Below is a small trained network, with its code and all its weights. Each question gives an input and a target symbol and asks what happens when units are switched off, that is, made to give their printed mean instead of their output.

import numpy as np


def w(rows, s, z=0):
    codes = np.array(rows[::2]) - 128.0
    scale = np.full(codes.shape[1], s)
    scale[-1] = z or s
    return codes * scale


def norm(h):
    return h / np.sqrt((h * h).mean(-1, keepdims=True) + 1e-5)


def f(y):
    return np.maximum(y, 0)


def softmax(a):
    e = np.exp(a - a.max(-1, keepdims=True))
    return e / e.sum(-1, keepdims=True)


def log_softmax(a):
    a = a - a.max(-1, keepdims=True)
    return a - np.log(np.exp(a).sum(-1, keepdims=True))


def net(x, mask):
    ids = ['αβγδζηθλμξτφω'.index(c) for c in x.split()]
    T = len(ids)
    res = E[ids] + P[:T]
    q, k, v = (norm(res) @ M[0].T for M in (Q, K, V))
    z = softmax(np.where(np.tri(T) > 0, q @ k.T / 3**0.5, -1e9)) @ v
    res = res + np.where(mask[0], z, O[0][:, -1]) @ O[0][:, :-1]
    y = f(norm(res) @ A[0][:, :-1].T + A[0][:, -1])
    res = res + np.where(mask[1:9], y, B[0][:, -1]) @ B[0][:, :-1]
    return log_softmax(norm(res)[-1] @ U[:, :-1].T + U[:, -1])


Q, K, V, O, A, B = {}, {}, {}, {}, {}, {}
E = w([
[146,155,78],'α',
[78,144,156],'β',
[91,159,183],'γ',
[159,155,98],'δ',
[154,161,112],'ζ',
[90,157,164],'η',
[155,132,80],'θ',
[92,160,182],'λ',
[3,12,61],'μ',
[221,86,101],'ξ',
[175,185,89],'τ',
[161,104,136],'φ',
[133,72,177],'ω',
],0.023)
P = w([
[148,193,150],'0',
[40,78,10],'1',
[149,191,147],'2',
[64,64,5],'3',
[143,189,155],'4',
[65,74,12],'5',
[132,187,163],'6',
[63,75,4],'7',
[133,189,166],'8',
[59,79,3],'9',
[125,185,172],'10',
],0.0059)
Q[0] = w([
[169,187,180],'h1',
[159,254,181],'h1',
[214,167,182],'h1',
],0.0091)
K[0] = w([
[135,180,80],'h1',
[115,148,122],'h1',
[87,246,150],'h1',
],0.014)
V[0] = w([
[2,71,73],'h1',
[152,18,105],'h1',
[86,214,63],'h1',
],0.0059)
O[0] = w([
[18,95,160,218],'h1',
[217,43,130,50],'h1',
[70,254,33,246],'h1',
],0.004,0.0012)
A[0] = w([
[86,147,7,77],'n1',
[66,100,116,63],'n2',
[70,58,175,91],'n3',
[102,63,18,128],'n4',
[214,181,78,133],'n5',
[255,162,223,121],'n6',
[20,155,155,114],'n7',
[94,70,27,2],'n8',
],0.01,0.0082)
B[0] = w([
[62,113,193,198],'n1',
[94,138,189,150],'n2',
[189,180,155,181],'n3',
[131,153,85,221],'n4',
[169,49,120,225],'n5',
[17,166,255,177],'n6',
[160,68,58,253],'n7',
[100,62,193,149],'n8',
],0.011,0.0057)
U = w([
[194,119,137,254],'α',
[68,167,172,81],'β',
[93,94,205,140],'γ',
[73,234,56,48],'δ',
[192,66,105,146],'ζ',
[39,44,173,102],'η',
[63,162,52,103],'θ',
[66,185,170,131],'λ',
[173,4,206,137],'μ',
[154,219,82,124],'ξ',
[145,189,18,111],'τ',
[113,92,240,80],'φ',
[137,171,151,236],'ω',
],0.016,0.0073)

Each question gives the input, a string of symbols that net reads in full, and the target symbol t.
The units are the heads (3 rows each of Q, K, V and O) and the neurons (one row each of A and B). Each row of codes is followed by its name. A weight is (code - 128) times the scale printed after its matrix; where a second scale follows, it is the last column's (O, A, B and U).
mask holds one flag per unit, heads first, then neurons. A switched-off unit (its flag False) gives its mean, the last column of its rows in O or B, instead of its output. The means were averaged over made-up inputs and are rounded, as every weight is.
A unit's drop is (log p(t) with every unit on - log p(t) with that unit switched off) / (log p(t) with every unit on - log p(t) with every unit switched off).
The circuit of an input: a set's keep is (log p(t) with only the set's units on - log p(t) with every unit switched off) / (log p(t) with every unit on - log p(t) with every unit switched off). Starting from all 9 units, units are removed one at a time, each time the one whose removal leaves the highest keep (on an exact tie, the one counted first), for as long as the keep stays at least 0.8.
circuit, biggest first: the units of the circuit, biggest drop first
most important unit: the unit with the biggest drop
k most important neurons: the k neurons with the biggest drops, biggest first
drop when u is switched off: that unit's drop, to one decimal
input δ ζ λ γ, target θ: most important unit : n7
input η ξ β, target θ: circuit, biggest first : n7; n5; n6
input λ ω λ γ, target μ: circuit, biggest first : h1; n7; n3
input γ γ ω λ, target μ: 3 most important neurons : n7; n4; n6
input β ζ γ δ γ β λ δ, target θ: 4 most important neurons : n1; n4; n7; n6
input ω γ φ φ λ β, target ζ: 4 most important neurons : n7; n6; n1; n3
input α λ μ β β λ, target θ: circuit, biggest first : n7; n5; n1
input λ δ λ η, target θ: circuit, biggest first : n7; n5
input μ φ α μ ξ φ η, target δ: circuit, biggest first : n5; n1; n6; n7
input ω θ ω β, target μ: circuit, biggest first : h1; n3
input θ δ ξ ζ δ τ λ λ λ η, target θ: circuit, biggest first : n5; n7
input τ ω φ λ τ λ β φ ξ γ, target ζ: circuit, biggest first : n7; n6; n1
input φ ω ζ γ, target μ: 3 most important neurons : n7; n4; n3
input ζ μ η θ, target η: most important unit : n1
input δ ω ω μ μ μ θ λ μ ζ, target η: 2 most important neurons : n1; n7
input τ μ μ ζ λ δ τ μ γ δ, target η: 2 most important neurons : n1; n8
input ζ λ δ λ, target θ: drop when n7 is switched off : 0.3
input φ λ λ λ γ λ θ γ, target θ: drop when n7 is switched off : 0.5
input λ μ μ φ μ τ δ μ μ ζ, target η: drop when n7 is switched off : 0.1
